Below are the code and all the weights of a small trained network. Each question names an input and a target symbol and asks about switching units off, where a switched-off unit gives its printed mean instead of its output.

import numpy as np


def w(rows, s, z=0):
    codes = np.array(rows[::2]) - 128.0
    scale = np.full(codes.shape[1], s)
    scale[-1] = z or s
    return codes * scale


def norm(h):
    return h / np.sqrt((h * h).mean(-1, keepdims=True) + 1e-5)


def f(y):
    return np.maximum(y, 0)


def softmax(a):
    e = np.exp(a - a.max(-1, keepdims=True))
    return e / e.sum(-1, keepdims=True)


def log_softmax(a):
    a = a - a.max(-1, keepdims=True)
    return a - np.log(np.exp(a).sum(-1, keepdims=True))


def net(x, mask):
    ids = ['Ξαεζτφ'.index(c) for c in x.split()]
    T = len(ids)
    res = E[ids] + P[:T]
    r = norm(res)
    for j in range(2):
        rows = slice(3 * j, 3 * j + 3)
        q, k, v = (r @ M[0][rows].T for M in (Q, K, V))
        z = softmax(np.where(np.tri(T) > 0, q @ k.T / 3**0.5, -1e9)) @ v
        o = O[0][rows]
        res = res + np.where(mask[j], z, o[:, -1]) @ o[:, :-1]
    y = f(norm(res) @ A[0][:, :-1].T + A[0][:, -1])
    res = res + np.where(mask[2:10], y, B[0][:, -1]) @ B[0][:, :-1]
    return log_softmax(norm(res)[-1] @ U[:, :-1].T + U[:, -1])


Q, K, V, O, A, B = {}, {}, {}, {}, {}, {}
E = w([
[134,186,60,108,110],'Ξ',
[87,78,94,179,38],'α',
[124,87,136,126,90],'ε',
[193,121,103,253,38],'ζ',
[84,220,85,169,32],'τ',
[118,66,98,160,187],'φ',
],0.018)
P = w([
[207,150,254,150,127],'0',
[153,141,166,134,125],'1',
[120,109,102,101,109],'2',
[111,128,80,125,125],'3',
[119,148,88,135,134],'4',
[130,198,103,159,113],'5',
],0.0089)
Q[0] = w([
[115,171,253,47,147],'h0',
[128,165,157,51,178],'h0',
[171,105,151,108,123],'h0',
[118,94,117,139,89],'h1',
[30,155,110,137,85],'h1',
[119,110,241,73,182],'h1',
],0.011)
K[0] = w([
[165,102,201,79,197],'h0',
[137,51,249,24,170],'h0',
[185,139,164,149,136],'h0',
[113,113,127,134,138],'h1',
[126,118,111,197,101],'h1',
[118,156,147,150,103],'h1',
],0.012)
V[0] = w([
[84,231,246,181,91],'h0',
[9,199,163,106,106],'h0',
[146,206,28,243,190],'h0',
[209,233,137,145,141],'h1',
[119,107,2,27,214],'h1',
[87,114,199,207,194],'h1',
],0.0088)
O[0] = w([
[122,214,92,61,91,172],'h0',
[118,254,230,99,69,108],'h0',
[114,161,50,68,91,253],'h0',
[129,54,137,83,130,98],'h1',
[170,169,137,155,245,84],'h1',
[199,147,130,48,218,166],'h1',
],0.0088,0.0066)
A[0] = w([
[176,132,155,150,95,111],'n0',
[94,214,73,143,90,79],'n1',
[153,152,46,144,39,116],'n2',
[71,102,124,144,66,102],'n3',
[230,106,77,93,204,189],'n4',
[207,99,145,154,120,44],'n5',
[12,63,159,106,121,252],'n6',
[102,41,104,236,139,204],'n7',
],0.011,0.0028)
B[0] = w([
[92,206,2,191,116,140],'n0',
[170,149,199,130,118,214],'n1',
[183,114,107,116,203,245],'n2',
[158,71,198,253,218,173],'n3',
[165,187,173,179,101,199],'n4',
[139,91,41,11,133,141],'n5',
[234,209,184,119,169,158],'n6',
[148,173,153,61,88,201],'n7',
],0.0073,0.012)
U = w([
[189,89,136,72,38,253],'Ξ',
[133,100,40,182,72,227],'α',
[110,117,219,225,116,85],'ε',
[137,7,60,153,120,51],'ζ',
[38,168,149,90,2,112],'τ',
[175,153,110,86,159,144],'φ',
],0.0088,0.0025)

Each question gives the input, a string of symbols that net reads in full, and the target symbol t.
The units are the heads (3 rows each of Q, K, V and O) and the neurons (one row each of A and B). Each row of codes is followed by its name. A weight is (code - 128) times the scale printed after its matrix; where a second scale follows, it is the last column's (O, A, B and U).
mask holds one flag per unit, heads first, then neurons. A switched-off unit (its flag False) gives its mean, the last column of its rows in O or B, instead of its output. The means were averaged over made-up inputs and are rounded, as every weight is.
A unit's drop is (log p(t) with every unit on - log p(t) with that unit switched off) / (log p(t) with every unit on - log p(t) with every unit switched off).
The circuit of an input: a set's keep is (log p(t) with only the set's units on - log p(t) with every unit switched off) / (log p(t) with every unit on - log p(t) with every unit switched off). Starting from all 10 units, units are removed one at a time, each time the one whose removal leaves the highest keep (on an exact tie, the one counted first), for as long as the keep stays at least 0.8.
circuit, biggest first: the units of the circuit, biggest drop first
unit that matters most: the unit with the biggest drop
top k neurons: the k neurons with the biggest drops, biggest first
heads that matter: for each layer, one digit per head in row order, 1 if its drop is at least 0.15 and else 0, layers parted by /
drop when u is switched off: that unit's drop, to one decimal
input φ τ ε, target τ: heads that matter => 10
input ε τ φ, target τ: heads that matter => 10
input Ξ φ α φ ε φ, target ε: unit that matters most => h1
input ζ τ Ξ Ξ ε, target ε: circuit, biggest first => [h1; n3]
input ζ Ξ ε α, target ε: circuit, biggest first => [n3; h0]
input Ξ ε Ξ α ε, target ε: circuit, biggest first => [n3; h0]
input φ φ τ ζ, target φ: heads that matter => 01
input φ τ Ξ ε, target τ: heads that matter => 10
input φ Ξ φ α, target φ: top 2 neurons => [n2; n7]
input α Ξ Ξ α φ α, target ε: top 2 neurons => [n3; n1]
input Ξ τ τ Ξ, target τ: drop when n6 is switched off => 0.1
input Ξ α φ α φ, target ε: drop when h1 is switched off => 0.5
input φ ε ζ ε, target ζ: drop when n2 is switched off => 0.0
